Here is a tiny trained network, its code and every weight. The questions are about switching its units off for an input and a class, where a switched-off unit gives its printed mean instead of its output.

import numpy as np


def w(rows, s, z=0):
    codes = np.array(rows[::2]) - 128.0
    scale = np.full(codes.shape[1], s)
    scale[-1] = z or s
    return codes * scale


def f(y):
    return y / 2 * (1 + np.tanh(0.7978845608 * (y + 0.044715 * y**3)))


def log_softmax(a):
    a = a - a.max(-1, keepdims=True)
    return a - np.log(np.exp(a).sum(-1, keepdims=True))


def net(x, mask):
    res = np.array(x, float).reshape(1, 4) / 4 @ E
    y = f(res @ A[0][:, :-1].T + A[0][:, -1])
    res = res + np.where(mask, y, B[0][:, -1]) @ B[0][:, :-1]
    return log_softmax(res[-1] @ U[:, :-1].T + U[:, -1])


A, B = {}, {}
E = w([
[195,9,125,30],'x0',
[215,215,207,94],'x1',
[87,48,240,175],'x2',
[134,126,123,133],'x3',
],0.014)
A[0] = w([
[117,72,85,42,129],'neuron 1',
[27,173,38,178,159],'neuron 2',
[235,76,181,67,89],'neuron 3',
[143,175,124,254,241],'neuron 4',
[55,51,79,104,119],'neuron 5',
[119,201,36,40,255],'neuron 6',
],0.012,0.0096)
B[0] = w([
[216,78,56,235,185],'neuron 1',
[44,88,132,7,249],'neuron 2',
[162,78,223,17,207],'neuron 3',
[19,213,184,129,246],'neuron 4',
[141,82,119,214,192],'neuron 5',
[225,153,18,25,248],'neuron 6',
],0.011,0.02)
U = w([
[89,57,109,25,254],'0',
[195,86,32,183,151],'1',
[25,78,144,195,110],'2',
[151,49,155,245,143],'3',
[157,249,119,102,203],'4',
[185,115,112,63,13],'5',
[136,226,228,186,19],'6',
],0.014,0.0086)

Each question gives the input, the list of numbers given to net, and the class t.
The units are the neurons (one row each of A and B). Each row of codes is followed by its name. A weight is (code - 128) times the scale printed after its matrix; where a second scale follows, it is the last column's (A, B and U).
mask holds one flag per neuron, in row order. A switched-off neuron (its flag False) gives its mean, the last column of its row in B, instead of its output. The means were averaged over made-up inputs and are rounded, as every weight is.
A unit's drop is (log p(t) with every unit on - log p(t) with that unit switched off) / (log p(t) with every unit on - log p(t) with every unit switched off).
The circuit of an input: a set's keep is (log p(t) with only the set's units on - log p(t) with every unit switched off) / (log p(t) with every unit on - log p(t) with every unit switched off). Starting from all 6 units, units are removed one at a time, each time the one whose removal leaves the highest keep (on an exact tie, the one counted first), for as long as the keep stays at least 0.8.
units of the circuit, in order: the units of the circuit, biggest drop first
most important unit: the unit with the biggest drop
top k neurons: the k neurons with the biggest drops, biggest first
drop of u: that unit's drop, to one decimal
input [2,-4,1,3], class 3: top neuron : (neuron 6)
input [1,-3,2,8], class 3: units of the circuit, in order : (neuron 6; neuron 2)
input [2,0,1,-7], class 3: units of the circuit, in order : (neuron 2; neuron 6)
input [-1,2,1,5], class 6: units of the circuit, in order : (neuron 6; neuron 2)
input [1,-2,1,-6], class 3: top 3 neurons : (neuron 6; neuron 2; neuron 4)
input [1,-2,6,-6], class 3: top 2 neurons : (neuron 2; neuron 4)
input [0,4,1,-4], class 6: units of the circuit, in order : (neuron 2; neuron 6)
input [1,2,-5,-6], class 5: top 3 neurons : (neuron 4; neuron 6; neuron 5)
input [-7,-5,4,6], class 2: top 2 neurons : (neuron 6; neuron 4)
input [2,-2,8,1], class 3: top 2 neurons : (neuron 2; neuron 4)
input [3,2,0,-5], class 5: top 2 neurons : (neuron 2; neuron 4)
input [6,0,7,-2], class 3: top 4 neurons : (neuron 2; neuron 6; neuron 1; neuron 5)
input [2,-2,-8,0], class 1: top 2 neurons : (neuron 1; neuron 3)
input [5,0,-5,-7], class 1: most important unit : neuron 1
input [-6,2,4,-6], class 6: top 2 neurons : (neuron 6; neuron 4)
input [6,2,-3,2], class 5: top 2 neurons : (neuron 3; neuron 2)
input [-5,-4,5,0], class 2: drop of neuron 6 : 0.4
input [-4,6,4,4], class 6: drop of neuron 6 : 0.2
input [-4,-4,4,7], class 2: drop of neuron 3 : 0.0
input [4,4,-8,3], class 5: drop of neuron 3 : 0.1
input [2,-6,-7,2], class 1: units of the circuit, in order : (neuron 1)
